Here is a tiny trained network, its code and every weight. The questions are about switching its units off for an input and a class, where a switched-off unit gives its printed mean instead of its output.

import numpy as np


def w(rows, s, z=0):
    codes = np.array(rows[::2]) - 128.0
    scale = np.full(codes.shape[1], s)
    scale[-1] = z or s
    return codes * scale


def norm(h):
    return h / np.sqrt((h * h).mean(-1, keepdims=True) + 1e-5)


def f(y):
    return np.maximum(y, 0)


def log_softmax(a):
    a = a - a.max(-1, keepdims=True)
    return a - np.log(np.exp(a).sum(-1, keepdims=True))


def net(x, mask):
    res = np.array(x, float).reshape(1, 8) / 4 @ E
    u = 0
    for l in range(4):
        y = f(norm(res) @ A[l][:, :-1].T + A[l][:, -1])
        res = res + np.where(mask[u : u + 6], y, B[l][:, -1]) @ B[l][:, :-1]
        u += 6
    return log_softmax(norm(res)[-1] @ U[:, :-1].T + U[:, -1])


A, B = {}, {}
E = w([
[140,85,176],'x0',
[121,69,179],'x1',
[162,2,119],'x2',
[96,211,131],'x3',
[67,122,100],'x4',
[95,133,89],'x5',
[125,136,195],'x6',
[207,136,124],'x7',
],0.0079)
A[0] = w([
[213,105,94,51],'L0N1',
[10,117,200,118],'L0N2',
[160,90,135,127],'L0N3',
[125,54,225,117],'L0N4',
[85,167,202,248],'L0N5',
[92,128,64,2],'L0N6',
],0.013,0.00097)
B[0] = w([
[76,206,108,198],'L0N1',
[134,243,11,241],'L0N2',
[220,152,103,186],'L0N3',
[226,54,89,253],'L0N4',
[189,218,101,218],'L0N5',
[83,82,62,185],'L0N6',
],0.011,0.0059)
A[1] = w([
[2,117,89,11],'L1N1',
[102,103,38,137],'L1N2',
[48,138,215,8],'L1N3',
[93,124,182,47],'L1N4',
[51,126,110,80],'L1N5',
[31,131,80,124],'L1N6',
],0.0096,0.0016)
B[1] = w([
[104,106,2,190],'L1N1',
[120,111,41,254],'L1N2',
[107,113,145,128],'L1N3',
[107,128,165,128],'L1N4',
[138,122,90,165],'L1N5',
[132,125,69,214],'L1N6',
],0.012,0.0045)
A[2] = w([
[170,129,125,74],'L2N1',
[28,123,122,174],'L2N2',
[144,150,175,167],'L2N3',
[85,120,105,41],'L2N4',
[92,96,108,187],'L2N5',
[143,9,167,251],'L2N6',
],0.016,0.0016)
B[2] = w([
[74,120,101,218],'L2N1',
[173,135,66,186],'L2N2',
[84,108,121,162],'L2N3',
[156,94,99,182],'L2N4',
[150,147,138,195],'L2N5',
[252,237,137,255],'L2N6',
],0.018,0.004)
A[3] = w([
[85,114,188,87],'L3N1',
[55,112,201,61],'L3N2',
[37,150,218,251],'L3N3',
[112,103,176,91],'L3N4',
[128,152,242,96],'L3N5',
[211,254,36,233],'L3N6',
],0.0092,0.002)
B[3] = w([
[96,137,144,128],'L3N1',
[55,99,79,128],'L3N2',
[51,20,157,130],'L3N3',
[119,156,130,128],'L3N4',
[20,121,106,129],'L3N5',
[67,11,163,250],'L3N6',
],0.011,0.018)
U = w([
[159,102,125,126],'0',
[142,147,214,2],'1',
[229,133,148,174],'2',
[89,248,143,74],'3',
[50,173,168,130],'4',
[94,137,11,169],'5',
[114,116,138,127],'6',
],0.015,0.0099)

Each question gives the input, the list of numbers given to net, and the class t.
The units are the neurons (one row each of A and B). Each row of codes is followed by its name. A weight is (code - 128) times the scale printed after its matrix; where a second scale follows, it is the last column's (A, B and U).
mask holds one flag per neuron, layer by layer. A switched-off neuron (its flag False) gives its mean, the last column of its row in B, instead of its output. The means were averaged over made-up inputs and are rounded, as every weight is.
A unit's drop is (log p(t) with every unit on - log p(t) with that unit switched off) / (log p(t) with every unit on - log p(t) with every unit switched off).
The circuit of an input: a set's keep is (log p(t) with only the set's units on - log p(t) with every unit switched off) / (log p(t) with every unit on - log p(t) with every unit switched off). Starting from the 12 units with the biggest drops (on a tie, the unit counted first), units are removed one at a time, each time the one whose removal leaves the highest keep (on an exact tie, the one counted first), for as long as the keep stays at least 0.8.
circuit, biggest first: the units of the circuit, biggest drop first
unit that matters most: the unit with the biggest drop
top k neurons: the k neurons with the biggest drops, biggest first
k most important neurons of layer l: the k neurons of layer l with the biggest drops, biggest first
drop of u: that unit's drop, to one decimal
input [-2,7,7,3,2,-6,-4,3], class 2: top 2 neurons : (L2N6, L0N2)
input [-7,-2,4,7,-2,2,4,8], class 6: unit that matters most : L0N2
input [3,-6,6,6,-8,-8,6,8], class 6: top 3 neurons : (L0N1, L2N6, L2N1)
input [1,2,-3,4,-1,-5,-3,-7], class 3: circuit, biggest first : (L0N5, L0N4)
input [-2,1,-1,-5,-2,-7,-2,-6], class 2: circuit, biggest first : (L0N4, L0N1)
input [6,-2,4,-4,-6,-6,-5,-7], class 2: circuit, biggest first : (L2N6, L0N2)
input [-1,7,6,-7,4,5,-7,-8], class 2: circuit, biggest first : (L2N6, L0N1, L2N1)
input [4,-1,-3,4,-5,-7,8,-4], class 4: top 3 neurons : (L2N6, L1N2, L3N6)
input [-5,6,7,2,4,-2,-1,2], class 2: top 2 neurons : (L0N2, L2N6)
input [-2,-1,-2,2,6,3,4,6], class 6: 3 most important neurons of layer 0 : (L0N2, L0N1, L0N5)
input [-2,-4,4,2,4,-4,1,6], class 6: 3 most important neurons of layer 0 : (L0N2, L0N6, L0N4)
input [3,-4,-7,-3,1,-8,-5,-1], class 4: 2 most important neurons of layer 0 : (L0N4, L0N2)
input [-4,5,-8,8,-5,1,5,7], class 4: top 2 neurons : (L2N6, L0N2)
input [0,-7,-6,-1,5,-5,2,8], class 4: unit that matters most : L0N4
input [-2,-7,-4,0,7,3,7,7], class 6: 2 most important neurons of layer 2 : (L2N6, L2N1)
input [-1,8,-5,6,-7,-7,-4,7], class 4: drop of L0N5 : 0.0
input [6,1,-4,-8,8,-5,1,7], class 2: drop of L2N6 : 0.2
input [6,-2,7,5,-3,-2,-4,-5], class 2: drop of L0N2 : 0.2
input [6,4,5,-5,2,-6,-5,-8], class 2: drop of L2N6 : 0.3
